Below is a small trained network, with its code and all its weights. Each question gives an input and a target symbol and asks what happens when units are switched off, that is, made to give their printed mean instead of their output.

import numpy as np


def w(rows, s, z=0):
    codes = np.array(rows[::2]) - 128.0
    scale = np.full(codes.shape[1], s)
    scale[-1] = z or s
    return codes * scale


def f(y):
    return np.maximum(y, 0)


def softmax(a):
    e = np.exp(a - a.max(-1, keepdims=True))
    return e / e.sum(-1, keepdims=True)


def log_softmax(a):
    a = a - a.max(-1, keepdims=True)
    return a - np.log(np.exp(a).sum(-1, keepdims=True))


def net(x, mask):
    ids = ['αγδεζηθλμξπστφψω'.index(c) for c in x.split()]
    T = len(ids)
    res = E[ids] + P[:T]
    u = 0
    for l in range(3):
        r = res
        for j in range(2):
            rows = slice(3 * j, 3 * j + 3)
            q, k, v = (r @ M[l][rows].T for M in (Q, K, V))
            z = softmax(np.where(np.tri(T) > 0, q @ k.T / 3**0.5, -1e9)) @ v
            o = O[l][rows]
            res = res + np.where(mask[u + j], z, o[:, -1]) @ o[:, :-1]
        u += 2
        y = f(res @ A[l][:, :-1].T + A[l][:, -1])
        res = res + np.where(mask[u : u + 4], y, B[l][:, -1]) @ B[l][:, :-1]
        u += 4
    return log_softmax(res[-1] @ U[:, :-1].T + U[:, -1])


Q, K, V, O, A, B = {}, {}, {}, {}, {}, {}
E = w([
[123,148,96,118],'α',
[113,239,117,64],'γ',
[12,148,81,139],'δ',
[137,87,103,83],'ε',
[143,89,101,81],'ζ',
[110,88,163,122],'η',
[34,189,81,96],'θ',
[121,55,205,114],'λ',
[152,112,108,151],'μ',
[176,156,59,167],'ξ',
[149,88,65,206],'π',
[132,70,227,192],'σ',
[140,58,101,76],'τ',
[201,201,139,166],'φ',
[117,2,139,225],'ψ',
[228,173,223,138],'ω',
],0.011)
P = w([
[53,198,135,176],'0',
[101,145,125,169],'1',
[148,108,114,164],'2',
[193,76,112,164],'3',
[225,45,106,153],'4',
[253,11,98,150],'5',
],0.0045)
Q[0] = w([
[67,176,95,52],'L0H1',
[33,193,51,9],'L0H1',
[137,114,202,186],'L0H1',
[149,184,77,76],'L0H2',
[163,76,159,219],'L0H2',
[156,159,177,165],'L0H2',
],0.014)
K[0] = w([
[26,163,132,98],'L0H1',
[1,179,120,70],'L0H1',
[196,112,161,215],'L0H1',
[207,162,101,66],'L0H2',
[111,69,147,254],'L0H2',
[148,139,185,171],'L0H2',
],0.015)
V[0] = w([
[74,29,25,94],'L0H1',
[191,225,104,232],'L0H1',
[177,254,72,223],'L0H1',
[44,217,71,83],'L0H2',
[189,206,124,80],'L0H2',
[107,20,171,225],'L0H2',
],0.0058)
O[0] = w([
[39,113,95,106,123],'L0H1',
[207,168,83,218,188],'L0H1',
[183,204,77,210,176],'L0H1',
[85,254,139,112,86],'L0H2',
[55,144,101,77,44],'L0H2',
[200,65,131,179,252],'L0H2',
],0.0062,0.0025)
A[0] = w([
[135,97,219,145,7],'L0N1',
[180,178,173,145,239],'L0N2',
[92,103,148,2,235],'L0N3',
[36,116,185,138,89],'L0N4',
],0.0083,0.0021)
B[0] = w([
[136,76,193,119,227],'L0N1',
[218,156,152,130,252],'L0N2',
[233,255,123,70,209],'L0N3',
[41,116,169,63,173],'L0N4',
],0.0081,0.0035)
Q[1] = w([
[50,176,140,119],'L1H1',
[164,105,85,136],'L1H1',
[126,154,157,38],'L1H1',
[189,152,97,155],'L1H2',
[2,211,148,146],'L1H2',
[124,20,132,101],'L1H2',
],0.0093)
K[1] = w([
[53,155,143,54],'L1H1',
[183,53,136,194],'L1H1',
[150,191,203,81],'L1H1',
[183,114,187,127],'L1H2',
[1,205,151,144],'L1H2',
[133,80,41,142],'L1H2',
],0.0068)
V[1] = w([
[116,2,87,189],'L1H1',
[102,203,125,93],'L1H1',
[17,132,43,215],'L1H1',
[52,93,191,153],'L1H2',
[168,219,82,161],'L1H2',
[197,180,84,112],'L1H2',
],0.0047)
O[1] = w([
[70,165,119,208,147],'L1H1',
[177,80,150,94,59],'L1H1',
[157,83,145,254,4],'L1H1',
[162,173,155,194,98],'L1H2',
[116,57,97,120,154],'L1H2',
[106,79,110,78,166],'L1H2',
],0.0061,0.0033)
A[1] = w([
[52,88,117,205,172],'L1N1',
[135,228,30,143,183],'L1N2',
[231,120,115,187,254],'L1N3',
[2,64,42,81,150],'L1N4',
],0.0069,0.0059)
B[1] = w([
[156,57,151,156,169],'L1N1',
[105,189,59,178,188],'L1N2',
[169,86,132,193,248],'L1N3',
[2,97,164,122,152],'L1N4',
],0.0086,0.011)
Q[2] = w([
[102,149,47,180],'L2H1',
[159,137,87,169],'L2H1',
[165,111,163,146],'L2H1',
[170,154,137,82],'L2H2',
[180,118,148,215],'L2H2',
[2,156,94,71],'L2H2',
],0.0069)
K[2] = w([
[178,48,233,101],'L2H1',
[167,100,163,166],'L2H1',
[142,129,96,166],'L2H1',
[173,167,166,23],'L2H2',
[190,114,152,196],'L2H2',
[1,141,98,89],'L2H2',
],0.0068)
V[2] = w([
[84,166,142,108],'L2H1',
[86,200,95,164],'L2H1',
[165,82,112,128],'L2H1',
[47,28,172,126],'L2H2',
[36,148,28,149],'L2H2',
[74,143,3,196],'L2H2',
],0.0057)
O[2] = w([
[94,83,116,125,22],'L2H1',
[131,98,56,138,89],'L2H1',
[156,161,155,135,195],'L2H1',
[60,117,185,198,123],'L2H2',
[74,75,61,155,1],'L2H2',
[109,102,2,194,141],'L2H2',
],0.0077,0.0042)
A[2] = w([
[96,222,44,115,18],'L2N1',
[90,66,130,218,4],'L2N2',
[147,12,219,136,229],'L2N3',
[87,146,72,255,183],'L2N4',
],0.0066,0.0035)
B[2] = w([
[47,162,124,219,164],'L2N1',
[181,114,187,2,195],'L2N2',
[68,188,88,175,240],'L2N3',
[102,48,204,102,250],'L2N4',
],0.0088,0.012)
U = w([
[120,131,128,72,162],'α',
[111,254,83,126,190],'γ',
[50,80,159,65,30],'δ',
[126,111,113,130,83],'ε',
[123,110,108,127,128],'ζ',
[113,146,148,72,207],'η',
[24,156,95,165,147],'θ',
[101,163,191,39,95],'λ',
[153,103,102,124,252],'μ',
[137,97,54,208,184],'ξ',
[187,38,126,98,61],'π',
[113,215,146,212,69],'σ',
[146,120,118,103,222],'τ',
[218,124,55,152,125],'φ',
[126,99,181,142,37],'ψ',
[206,154,159,66,84],'ω',
],0.0075,0.0044)

Each question gives the input, a string of symbols that net reads in full, and the target symbol t.
The units are the heads (3 rows each of Q, K, V and O) and the neurons (one row each of A and B). Each row of codes is followed by its name. A weight is (code - 128) times the scale printed after its matrix; where a second scale follows, it is the last column's (O, A, B and U).
mask holds one flag per unit, layer by layer, with each layer's heads first. A switched-off unit (its flag False) gives its mean, the last column of its rows in O or B, instead of its output. The means were averaged over made-up inputs and are rounded, as every weight is.
A unit's drop is (log p(t) with every unit on - log p(t) with that unit switched off) / (log p(t) with every unit on - log p(t) with every unit switched off).
The circuit of an input: a set's keep is (log p(t) with only the set's units on - log p(t) with every unit switched off) / (log p(t) with every unit on - log p(t) with every unit switched off). Starting from the 12 units with the biggest drops (on a tie, the unit counted first), units are removed one at a time, each time the one whose removal leaves the highest keep (on an exact tie, the one counted first), for as long as the keep stays at least 0.8.
units of the circuit, in order: the units of the circuit, biggest drop first
most important unit: the unit with the biggest drop
top k neurons: the k neurons with the biggest drops, biggest first
top k neurons in layer l: the k neurons of layer l with the biggest drops, biggest first
which heads matter: for each layer, one digit per head in row order, 1 if its drop is at least 0.15 and else 0, layers parted by /
input μ ε θ γ, target γ: which heads matter : 01 / 10 / 00
input ψ θ ξ, target ψ: top 2 neurons in layer 1 : L1N1, L1N3
input λ μ ω ξ, target ω: units of the circuit, in order : L2H2, L0H1, L0N2
input μ α ζ λ ω η, target ω: units of the circuit, in order : L2H2, L0H1
input α ψ η, target ψ: top 3 neurons : L2N2, L0N3, L2N4
input θ σ ψ ψ ψ λ, target ψ: top 3 neurons : L2N2, L0N2, L0N3
input σ σ η, target σ: which heads matter : 01 / 00 / 01
input γ γ ξ ω σ ε, target γ: top 2 neurons : L0N1, L2N4
input φ τ λ φ λ, target φ: units of the circuit, in order : L0H1, L2H2, L2N4
input α φ ξ, target φ: which heads matter : 10 / 10 / 01
input α φ μ θ, target θ: units of the circuit, in order : L0H2, L2H2, L1N4, L0N2
input π α ω μ, target ω: top 4 neurons : L0N2, L1N2, L1N4, L1N3
input α ψ ε δ φ, target φ: top 2 neurons : L0N2, L1N3
input α φ λ μ, target φ: most important unit : L0H1
input ψ ε η α σ π, target π: top 2 neurons in layer 1 : L1N3, L1N1
input α η γ, target γ: most important unit : L0H2
input ζ π η, target π: top 2 neurons : L2N2, L2N4
input ω ξ θ σ γ η, target σ: which heads matter : 01 / 01 / 01
input θ π λ, target π: which heads matter : 10 / 10 / 01
input γ μ θ ξ, target ξ: units of the circuit, in order : L2H2, L0H1, L1N2, L2N1
input θ γ γ η σ, target σ: top 2 neurons : L2N3, L2N4
input τ π γ γ ω η, target ω: units of the circuit, in order : L0H1, L2H2
input φ η ψ ζ η, target ψ: which heads matter : 01 / 11 / 01
input ω ζ ω γ π, target π: which heads matter : 01 / 10 / 01
input μ σ μ, target σ: top 2 neurons in layer 1 : L1N2, L1N3
input σ π ξ ψ τ δ, target δ: top 2 neurons : L1N4, L2N4
